Rows near named flat spaces through zero (a row that begins with a name and a colon came from that space):
lpcc: [  5   3   4  -6  -6   0 -13  -6   2   2 -11   1   9  -4   5  12   3   1
   9 -10   2  -1   6   4  -7   3  -1   2  -2  -6   6   6 -12  10   3  -1
 -20  -3  -1  -5   4  -8 -11  -8  -4   7  -7 -10  -9  -6   3   6   0 -16
  -5  -6   0  -6 -11  11  -4   0   3  -2   8]
hqbt: [ -3   7   0  -2  -8   2   1  -7  -1   2  -6  -7  -1  -4  -5   3  -1   3
  -4   0   7  -1   5   0   4   5  -8  -1   0   0   0   4   0  -1   6   8
   2   1   2   1 -10  -1   7  -3   4  -1   9   5   5   2  10   9   1   0
  -8  -4   5   2  -2  -6   2  -2  -4   5   6]
hqbt: [ -1  -5  -9  -7   2   3  11  -2  -9  -2  -1   3  -9  -4  11  10   8  -3
   5   2   3 -11   6   4  11 -15   6  -4   2   5 -12   1  -9   0  -2  22
  -2 -12   3  -7 -11  -3  -1 -13   4   3 -14  -2   6  13  -1   2  -8  12
 -16  -5  -5  17  -1  -5 -11  -6   3  -2  14]
jcjf: [  5   9   9  -4 -11  -5   1  -7  -5   6  11  -6   1   7  -9   6  11   4
  -2  -5   6  14  -6  -1   7  -5   8   8  -3   9  13  -7   2 -13 -15  11
  -5 -10  12  -7   7   9  15   8   9  -9 -11   8 -10   1  -3   1  12  -7
   3   8   3  15 -13   0   7 -12  -3  -6  11]
qtbc: [ 10  -8  -7   7   6   8 -10 -11  -6  18  -1 -28  16  -6   2   7  -4  11
  -5   6  -4  12   3  20  -4 -19   0   0 -13   5  -8  21  -7 -21 -20  -7
  -9  -2   1  -9 -21 -12   5   2  12  -9   6  11  -7  11   5  -9   6 -15
 -12   6  -9   5  -8  -1 -16 -12  23  18  11]
nqtq: [-1 -8 -3 -1  0  9  1 -6 -6  8 -1 -3 -1 -4 -1 -2  6 -2  0  3  5  1  6  0
  6 -8  1  0 -1  3  1  7  0 -5  3  3  5 -3  3  1  6  1  5  1  7 -3 -2  3
 -7 -2 -1 -3  2  7 -5  1  1 -2  3  9  0 -1  4 -4  2]
[ 11   4   1   5  13  -2 -15  -7 -10   1  -9   5  -6  14 -12   8  -5  -9
   0  -2  -1   0   0   6  -3 -11   6   7   0   4  -6  -9   6  13  -4  -7
 -12  -1 -10   7   3  11 -11  -4   2   1  -1 -14  12   0   4  -6  -3   2
  21   5  -4  -1   7   5  -8  -6   4   4  -4]  hqbt
hsls: [  0  12 -10  -7  -5   3  21  -6  14   5  -6   7  -2   2   7 -10   2   5
 -28   6  -7  -9   5  -3  -5  -5  -3   8  -9  10   6  12  15   8 -11   4
  11 -10  -7   5  -8  19   5  12  -6  13   1  -7  -7  11   8  -4   5  18
  20 -16  15   4   8  10  18 -23  19   3   4]
srtm: [  1  -4  -2  -5  -4  -4  -4   2   4  -8  -8   6   2 -10   2  -4   8   3
  13 -14   7  -4  12   1  -2   5  -1   1   0   2   1   4   7  -4   2   0
   5   6   3  12   2  -3  -1  -5  -6 -10  -3   3   5  -5  -5  -4   6  -1
  -5 -12  -1  -3   3  11 -12  10   3  10  -2]
clnl: [ -2   5  -2  13   8   5  -4   3   3   9  -4  -3  -5   6  -1  -1   0 -15
   6  -4  -1   0   4   9   3  -6  -1  -4  -4  -1   2  -7  -1  10  -3   2
   2   4  -1 -12   3  -5  -4   3  -1   0   5  15  -5   5   0   0 -10  -7
   9  -2   2   1  14 -15  -1 -10  -7  -1  -4]
hsls: [ -6   7 -11  -6 -15  -2   4  -5  11  -4  -3  -2   0  -6   6  -3   0  -5
 -11  12  -9 -14  10   4  -4  16   3  -1   5   4  14  -5   1  13  -8   7
  10   4   0  -7  -1  21  -9   3   7  13  -6   5   9  11  -9  12  10  14
  17  -8  -2  15  11   6   6  -1   2  -6 -12]
[  5  -1   8  -5  -5   6   0   5   2  -3   1   4  -8   2   4   0   7   8
  -6   5   5  -1  -3  -2  10   6  -5   5  -5   5  -3   0   2  -5  -6  -4
  -6  -1   3   3  -1 -13  -3  10   3  -4  -5   5   3   2  -1  -4   5  -3
 -10  -3   6  -2   7  16  -7  -1  -2  -2  -6]  qtbc
lpcc: [  9 -10 -18 -10 -11   7  -8   5  -1   6  -3  12  -2   0   7 -12  -5  13
  -7   9  -1   5  -5  -4  -1   1   0 -13  -8   8  23 -10   9  -3 -10   1
   3   5   7  -7   7   4  11   4 -10 -12   0   4   8   1   0 -16   3   3
   7   6 -19   5  11  -7 -16  -4  -8  13  13]
cgqs: [ -3   0  -3   1   3  12  -4 -14  -9   0  -8  -4  -9   4   5  -6  -5   3
  -3   9 -23   3  10  14   3  -5  -3  12   3  -2   0  14 -10  -7  -4  23
 -20 -10  15  12   0  -8  22   9 -12  -5   9  -7   9 -13  -6   3   6   1
   3  -6 -13   6  16   8  -2  -7   3   6   6]
[ -6 -12 -20 -15  -1  -1   2 -11  13   1   3  21   3  -2  14 -14  -2   9
  -9  12   0   4  -2 -14  10  12   3 -12 -15   2  20  -2  -2   6  -1  -3
   4  -3   1  -2  14  -2  16   6   3 -10   4  -5 -14  -6   9  -9  -2   2
  -6   8  -5   8  -5 -12  -2  -3  -6  13   6]  lpcc
[ -2   9   3  -5 -10   6  10  12 -16   6  -3  -3  -1  16  11  -4   4  -3
 -13   1   5  14  -5  -7   2  -6   5  16  -4  10   6  -9  -2  -4  -7  -7
   3   4  11  -5  10  12  -4 -12   3   1   6   6  10   9   1   9   5  10
  -8  -7   4  -3  10   4   2  -3  -3  -1   9]  lpcc
[ -8  -2   6 -14 -13  -3   2  -9   0   6 -10 -11  -7  -4 -13   5  -6  -3
   2   5   4  -4   1 -14   4   7   1   5  -9 -13  13  -4  -4   6  13  10
   8  18   5  -3 -12  -3  17   5   4   1   3   7   3   3   1   2   5  -9
   0  -8  -6  -2  -1  -1  17   8 -17   4   9]  hqbt
[ -6  -4   0   4   3  -9 -10  -4   3  -1  -3   1   4  -5  -2   4   2 -10
   2  -5   1   0   7 -12   2   8 -14   9  -8  -9  -6  15  -9   4   6  -7
 -11   6   0   0   5  -5  -8  11  -1  -3  -5 -20 -17 -10  -2  11  -8  -3
  -2  -2  15   5 -12   6   4  -1   1   3  -9]  lpcc
[-14  -8  -9 -10  -1   5  14  15  -9  -5   1 -19 -16 -10   6  19   3  -2
   2  12   2 -14  11 -13  13  -6  -5   4 -11  -1   4  -5 -14  -5   4  23
   0 -13   2 -17 -26 -13   2 -15   3  11  -8   1  10  18   0   5 -13  15
 -19  -6 -10   9  -6   2   1  -2  -9  -7  18]  hqbt
[ 14  -6 -14 -12  -9 -13 -23  -4  15 -31 -24   8  15 -28   9 -13  24   9
  22 -42   7 -18  46  -8 -19  14   6   1 -15   7  17  22  15   5  20  17
  15  17   9  23  12 -13  -8 -23 -26 -29 -14  10   9  -8 -27  -5  23   1
  -7 -45  -5 -14  17  38 -33  42  -5  29  -7]  srtm
zpnc: [ 0  0 -5  7 -4  2 -2 -9 -6 -3  0 -2 -3  5 -2  1  6  0 -1  5 -2  4  0 -1
  1  4  0  4 -2  6  5 -3  4 -1  2  0  3  1 -2 -3  1 -2 -6 -1  6 -2  6  0
  2 -6 -6 -4 -4  1  1  4  6  9 -1 10  0 -4 -2  6  5]
clnl: [  1   1  -4  16   8  15 -17  -1  21  10   0  14   9  -8   1 -15  -9  10
  -9   9   0 -16   8   0  -3  -2   6   4  12  -6   4  -5   0 -10  12   4
  -7 -14 -13   2  10   9   0 -12  -9  12   6   7  11  18 -10  -6 -10  -2
  11   3 -16  -2  -2   0  12   8   3 -17   9]
jcjf: [  1  -2   7  11 -13   7 -11 -10  15  -4  -1  -8   5  -6 -12  -4  -5   1
  -5   3   7 -10  -2  -4   9   3   5 -11 -11   2  -2   0  12  16   7  -4
   3  -3   8  -7   4  -8   3   4   2 -11  11   0  -8   6  -6   8  -3   3
   0   1   0   8  11  -3 -15  17   4   3 -11]
[ -5  -9  -1   9  -2   6  16  17  -2   0   5 -10   8  -8  19   1   5  -2
   6   3   3  -3  11  13  -4   5 -11  -4   0   1   5   1   3  -2  -1  -2
  -5  -8   9 -10 -16 -11  -2  -6  -1   1  11  -7 -16  -9   5   4  -6  15
 -14  -4   6   2  -9 -15   4  -3  -3  14   1]  hqbt
[ -8  -4  -2  -5   4 -10   1  -9   3   9   3   4   6   2  -6  -8  -5  -8
  -2   6  -5   8   4  -2   1   2  -6   4  -9  -9   0   4  -6   4   3  -2
  -1   9   4   7   1   2  -2  -2   6   0  -5   1 -11  -8  -1   1  -4   5
   3   5   7   8  -5   2   1   5  -8   4  -9]  lpcc
[  3  -1  -2   0  -4  -1  -5   1   2  -6  -6   5   5  -7   5  -5   9   5
   3  -9   3  -9  11   1  -4   8   0  -4  -4   1   5   6   2   1   4   4
   5   4   6   3   4  -1   0  -7  -4 -13  -6   8   2   0  -1  -1   4   1
  -2  -8  -2  -5   3  14  -5  16  -5   9  -3]  srtm
[  4  -9   8  13  -1   1  -7  -2 -11  -8   2  -2  -7  -4  -1  -8   1  -4
  16  10   5   5   4   8  16  -1  -4  -9  12  -6   5  -3  -9   2  13   4
  -3   6   2 -13  -2   1 -11 -10   6   3  -6   4  10  -5  -6  10  -2 -21
 -12   6 -14  -5 -11  -2 -14  19 -11   2  -8]  hsls
[ -6   4  10   7   5   5  12  -5  -3  17  15  -1  -8  17  -4   9 -11  -1
 -11  23  -5  10 -26   0  10  -9   0   2   8  -5  -5 -13  -8  -2 -10  -6
  -8 -10  -9 -15  -5   7   7  11  14  18   6  -6  -6   5   8   2 -13   2
   3  22   3   3 -10 -16  14 -24   9 -13   6]  srtm
nqtq: [ 2  4  6 -3 -3  5  4 -4 -6  8 -4 -7  2  0  3 -5  2 -6 -8 -2  5 -6  4 -3
  6  2 10 -6  4 -2  4 14  5 -6 -1  4  0  8  6  4  9 -6  3  4  7 -2  7  7
 -5 -5  3  3 -9  1  0  2  5  7  6 14  3 -2  5 -6  9]
cgqs: [  0  -1   2  -3  -4  14  -3  -4 -10   1  -2   8  -8   0   7  -1   4  -4
  -2   7 -13  -5   9   4   7  -6  -5   6  10  -3  -2  11  -5  -6  -1  16
 -12  -4   8   4  -2   1   8   5 -15  -5   7  -7   9 -14  -1   6  10   1
  -1  -5  -7   2  14   1  -7  -5  -3   1   7]
[  9  -4   9  -4 -13  -5   8  -5   1   3   7   5   9  10 -10   2  -7   4
  -3  12  -1  10   3  -8   0   1   6   2 -11  -7   1   8   4  11  -7   4
  -3   2  11   3   0   4   2  -7   2   2  -5   1   8   7  -4   5  14   9
  -3   7   2  10   6  -1  -8  -1 -10  -1   9]  lpcc
[  1  -6  -5   2   5 -16 -14   3   9  -3   5  16  -4   1  -4   6  -2  21
  18   4 -12  31  -5  10 -21  -1 -20  14  -5   0 -16 -27  -9   4  -2   0
  -4 -17  -4  -2 -15  17   4 -12 -16   8 -10 -10  12   9  -4 -14  24  -5
   7   7  -2 -18 -14 -23 -14   3  -8   4 -15]  nqtq
[ 10   3   6   3   3  -4  15   4  -1   3   9  -3  -2   6  -6   0   6  12
  -4   3  -9   7  -8   3   9  -9  -5  13   2  12  10   4   1 -25  -6  22
  -3  -3   1  -2   8  10   0   6  -3 -12 -19  11  -7 -13 -10   1  12  -9
   7   4   1  12 -14  -8   6 -10 -11   2  11]  jcjf
[  5  -4  -2  -2   8   5  -3   2  17  -5  12  -1  13 -10   0 -13 -12  15
  -6   9  -1  -4   3  -8  -5   0   4   2   1  -9   1  -5   1  -9  17   4
  -4 -18  -6   6  10  10  -9 -14  -9  17  -3   0   6   8  -1 -10  -7   5
  -1   4  -8  -5 -15   5   5  13  14 -15   7]  clnl
[  9  -8 -19 -17  -7   4   2 -13  -4   1  -2  22   1   5  10  -2   6  10
  -9   6   2   5   4 -14   4   4  17 -10 -14   3  18   0   2   8  -2   4
  -6  -7   3  -8  10  -4   9  -5   3 -12   4   1  -7   0   3 -18   1  -4
 -13   0  -8   4  -1  -6  -8  -2  -6   7   9]  lpcc
[ -2  -1   4   7  -1  -1  -7  -7   2   2  -7   5   5   6  -8  -6  -5  -5
   6   3  -3   2  -5   4 -15   3   6   3   3   0   2  -2  10   9  -3 -15
  -6  11  -2   0   7   6  -5   4  -5   1   5  -6   0 -11  -2  -5   0  -5
  12   1  -3 -14   2   3   0   7   1   2  -8]  hqbt
[-23  -5  -8  -6 -10 -10  11  18  -4  -3  -2  -6 -10  -5  -3  11   7  17
  -5  14   2  -1 -13  -7   3 -12   5  -3  -7   5 -11   1   6  -4 -11   9
   7  -5  -5 -16 -10 -19   9 -12   5  11  -3   6  10   7  -5  -4 -20   7
  -8   0 -19  -4  -8   8  -1   7  -4 -19   5]  hqbt
[ -5   7 -11  23 -17  17 -10  -4   1  14 -16  24   2  -3  14   0   6  -1
  -7  -7 -20 -15   7 -10   1  -2   3   1  22 -11   6   9 -11 -14  -1   3
   5  15   2   6   0   7   6  13   1 -10   4   0  14  10  -3  15  -7   2
  -1  -5 -12  -7   3  12  23  -1 -24  -3  -4]  clnl
[  2  -6  10 -14  -5   3   3  19   3  -8   0   0   0  -7   7   7 -13  -2
   3   0   9 -25   5   5   1  -2   2  -9  -2  -7  -3  13 -13  -8   7  10
   4   2  20  21   5  -7  -3   2 -11   7  -3   3  -2   2  13  -2   1   4
  -6  -6  -7   1  -1 -15  -2  -2   7 -11  -9]  zpnc
[  9  -7  -5  -8 -16   7  -6  -6  -5   5  -2  10  10   7   9   6  -1  13
  -7  14   5   0   8 -16   3   4   6  -3 -13   1  14   4   8  10  -7   3
 -12  -1   6 -11  10 -10   2   4  -4  -8   3  -4  -1   2  -2  -2   8  -4
  -9   0  -2   6   4  -7 -14  -5  -5   0  23]  lpcc

Rows near named flat spaces through zero (a row that begins with a name and a colon came from that space):
hrzt: [-13   5   1   3 -10 -10  -2  -8  -6  -9  17   4 -10   9 -10  -9  12   0
  -5  -1  -4   1   4  17  14  13   3 -12   1  -3  11  -7 -10  17  12  -5
 -14   9 -11  11  -4  -3  -1   2   3   7  -9  -1  -2  -2   8 -11  -6 -17
   4  -3  12   4   1   2  -9  -3   3  -7   5]
tpbp: [ 12  26 -17  12  23   4  -6 -16  -5 -13 -10  -7  -8  -1 -16 -12  15   3
  10  -6   2   1 -21  22  10   0   4   0 -16   4  17  -6  -6  16   0  -6
 -27   6 -10  32  12  -6   3  12 -25  16  -6   9  -9 -19  20   6   5   0
 -11   6  -6   4   1   5  -3  15  14  -6 -12]
hhhp: [  1  21  -4   3 -10  -5  -8 -10  12  -8  -7  13  -1  22 -10  -1 -26  -5
   5  -8  -1  -3   5  12  -6   6   3   3 -17  -3 -18  -8  25  -3   3  -1
  -4  -7  -9   8   3   5  -2   4  -5  -1   1  -2 -16 -11   4  12   5  14
  -4  -5  10  14 -10   2  -2  -1   8   1  -3]
drcp: [  4 -16   9  -5   5  16 -26  -5  -7   5  -4  10  -2  10 -13   5 -23  -7
  -7  -8  -9  -4  -4  -5  10  17  19  19  -6  20 -13  14  -1 -21 -18   7
  -7 -10  -3 -10 -15  13 -16 -14  13  25  17  -3 -19  -3  20  17 -10  -4
   4  10 -10 -15  13 -25   9 -14  15   6  -4]
[ -5  10 -12  16 -14  21 -12 -30   8  21 -16  16  -7   2   5  16  17  -8
   3  -3 -22 -29  -2   5 -17 -12  -1  -6   7  21  -2  -5   3 -11 -28 -10
  -5   9 -16  19   1  21 -10   4  22   2  -2 -14  -8   0 -12   9  -9 -11
  10 -15 -19  -5  -6  -6   9  -2  22 -10 -10]  hhhp
mhhn: [ 11  -2  -3  19 -15   2  -4  -3   1  -3   3   2  -1 -12   3  -2   7   4
  10  -7   7  -3  -1 -12   3  -5   4 -12  -2  -7  -1  12  -1  13   3  -4
  -2  14   0   9  -3   0  -5   0  -3   7  -4   3  -3  13   7  -9  19  -5
  -5   1  15  -3   7   2  -5  -9   8  -4 -13]
lffp: [  0 -18   0 -10  13   4  17  -3 -19  25   6  -9 -14 -13  19   9   1  -3
  14  -7  13  30   9  -2 -25  -4 -12 -11   1  18  -7 -14   4   3 -11 -19
   1   0  18  24  14 -12 -21 -14   4  12 -16  13   4  -4 -26   5  -8  -4
 -10   4 -11  -3   1 -14 -13   2   7   4   8]
hhhp: [ -9  20  18  -9  22   7  10   2  -8   5   6   1  13  -1   4  15  -7 -12
   4   0  17  13   7  -5   9  11  -6  11 -12  -5   4  -9  -2   9   1  29
  19  -7  11  -3  -7   5 -22  -8  14   3  -1  10  18 -20 -17 -17 -21   8
 -14 -10   6  10  -7  11 -20 -16  -5  -3  10]
[ -5   0   2 -16 -16   2  -5   4  -1   3   1  17  10  -6   2   3 -17   1
  -7  -3  -2  -1   0  -7 -13   3 -17 -14   4  -5  -4  15   7   4  21   9
   3  -2   7  -8   5  -8 -14  -7   7   3  -1  -8  14   5 -10  10   7   6
  -1  -2  -6  -8   1   1  -2   0   6   6  13]  tpbp
[ -3  -8  -4 -20  -2  -8  -7   3   8  -2   7 -10   2 -12   4  -8   8  25
   8   1  -2   3   8   2  -1  -3  10   0 -11  20  12  -1   0   2  -1  -7
   5  14  11 -12  16   1  -6   9  -5  -7   7   9 -14   3  18  15  -6  -9
  -7   2   5 -12   8  -4 -10  -5   3 -17  -1]  hhhp
[ -2  17   5  15 -16   0   4  13   2   7   3   0 -13  -9   4 -13  10   4
  14  -6  -8  14   9   6 -15 -14  -4 -28  -8  12  28 -14   1  28 -16   1
  -2   8  14   3  -4   9  13 -14  -6   6   7  14  -3   7   7   4   3  -9
   4  14   9  11  12 -12  -5  -2 -19 -11  -4]  mhhn
[  6   4   3 -11   6  -3  -7  15  -9  -6   6 -16  -2   9  -3   0  11   5
  13  -1 -12  -3 -12  -3  -5  -5  -4 -10 -14  -7 -11 -15   1 -13   0  -5
  -5   0 -17  -9   0   3  -6  10 -21  -3  15  13 -16   6 -11  -6   0  -1
  -4  -4 -18  14   3  19   1   4  -7   0 -10]  hrzt
ppsn: [ 22  11   0  -2  20   1   0  -1  31  11  -1   1   1   2 -16  -6  -5 -11
  -2  25  -3  -9 -13 -11   5  -8   8 -37   9  21  -2  23   0   8  -4  -3
   2  -1  13  -3 -16  -5  12 -14   5  -6 -10   4  -9  19 -14 -26  11  19
   7  16  -1 -15  11   1   6  20   8   8   6]
[ -7  -7  -3   2   3 -11   9  -6  18  -3  -5  19  12  -2  11  -5 -20   5
   1  13  -6 -13   6  -1  10  -5   5  -1  18  21   3   0  13 -15   3  -5
  -5  -1 -12  -7 -10   8  -9 -14   1   4  -2  -9  -9  13   0  -4   7   1
   7  -4   6   4  -2   9   9  14  11  -2   1]  lffp
ppsn: [ 13  -6   0  -2  18  -3  16 -15  17   2  -9   0   1   2 -17 -11  -9   7
  16  33  -3 -28  -3 -19   6 -30  13 -29   2  11  -5  26  -4  25  -8   2
   4  16  10 -11  -9  -2  14 -11   3 -22  -8  -3  -7  17  -1 -19  12   9
   8  10  -9  -8   6  24   1  23  10  10  -1]
[ 35   1  -1   2  31  -3   2 -18  34 -16 -19  -4  16 -18 -19 -20  -7  20
  10  31  10 -52 -12 -34  14 -37  18 -28  21  19 -18  32  -5  45  -3 -19
   0  26   8 -26 -35 -10  22 -20  14 -14 -12   8   2  32  -3 -49  -4  22
  -1  17 -22 -18  28  31   8  38   7   4   3]  ppsn
[  5  -3  10   5  -2 -10  -5   6   7   6 -16  -3   0  -5  -3  -9 -18   1
  -6   7   4  -1  -3   9   1 -14   2   2  -4   8   8  20  -9   2  14   1
  14  10 -20 -12  11  14   9  -1   3  -4  -6   5   2 -10   8   1   3   0
   8   2   3  -8  -5  -4  -8   7   9   8   9]  lffp
mhhn: [ -1   8   2   9   4  -4   1   4   3  -1   3   6  -7  -3  -1   4  12   2
  -1  10  -1  -3  -4   1  -9   9   4 -28  -1  -9  -8  12  13   3  -4  -5
 -11   2   4  11   7 -13   6  10   7  -1   9   6   3   3  -3   5   0  13
 -16  -5  12   5  -1   3 -12 -12  16   4  -5]
[ 20 -14   4  18  21  16 -12  -9  -3  -3 -13  -2  -2   7 -20 -12  18   0
  13  11   8   0  -2  23   9   7  21   3 -15  11  -4  -2   3  -7   8   1
  -7 -19  -8   9 -14  12   6   1  -2   0  -1  10 -10 -13  14   6  -8   5
   4   3  13  -5   8  -1   3   1   0   3 -15]  tpbp
pmsb: [  4   1  -6  12 -12   6  -6  -8 -11   8   5 -13 -11  12  16 -12  -7   4
  -7  -9   0   8  -2 -19  -4 -13  -7  -1   5   2   2 -16 -16 -10   8  -6
  -1   4   6   2 -11   0  17   1  -4  13  -5   6  -5 -13  -6  -6   8   1
   1  13  -2  -9   2  -4   2 -14   5 -14 -12]
[ 13 -20  -7   6 -16   2  12   8  10  13  -5   4   1 -19  -5  -7  21  -4
  -6   3  -7 -14 -29  -3  -2   2   6  -9   3  -4   2   6  -9 -19  -7  -4
   5  -2 -11   7   3  -1  -5   5  -8   2   3  -9  -9  22 -12  -2   3 -16
   8   7  -5  -3   2   3  11  -8  10 -10  11]  hhhp
[  1   4   3 -19   5  -6   4  -9  -1  18   4  -8   6   0   7   8  -6  -5
  -7 -10  -4  -4 -11  -3   1  -7   7 -11   1  -9  -5  -2  -8  -3 -15  -7
  -5  -6  -6  -5  -3  -6   3  -1   3   3  -9   9  -5  -6  -7   5   8   9
   2   8 -10   3   5  -1   4  -9   0  -7  -3]  tpbp
[-15   4  -3  -6 -28  -5 -18  17 -29   8  11   4 -20  19   5  17   4  -2
 -13 -30   6  39   7  12  -6  22  -3  26  -5 -28  26 -14   4 -20  17   5
  10 -10  -6  19  11   9 -14  14  -2   8   7  -8  -2 -19   5  22   5  -6
  -2  -8  10   3 -31 -22   2 -52 -14 -10 -18]  ppsn
czcd: [ -6  17  -2   5  -1  -8  14  -8   8   4  -7  -6   1 -14  -3   5  -1   3
  11   1  11  -2  13  -4  -2   4  -2  -8   0  -4   6  -3   7   0  -5  -1
 -13  -4  18  -3   5 -12  -3   9   5   6 -13  -1 -10  11   7   8   7  -3
   1 -10  -9   7   5   6  -3   9  -2   0  11]
[  0   8  -3  16 -17  17   6   4  -4  -3   2   0  -3 -16   2 -19  10   8
  26 -10  -6   5   4 -14  -4  -1  10  -9   8  11  18  -8  -8  21  -6   4
   0   1  -1  14  -8  14   1 -17   8  11 -10  -7   4   8  -2  -1   1 -19
  -1  12   4   9  27  -3   1  -8 -21 -19 -15]  mhhn
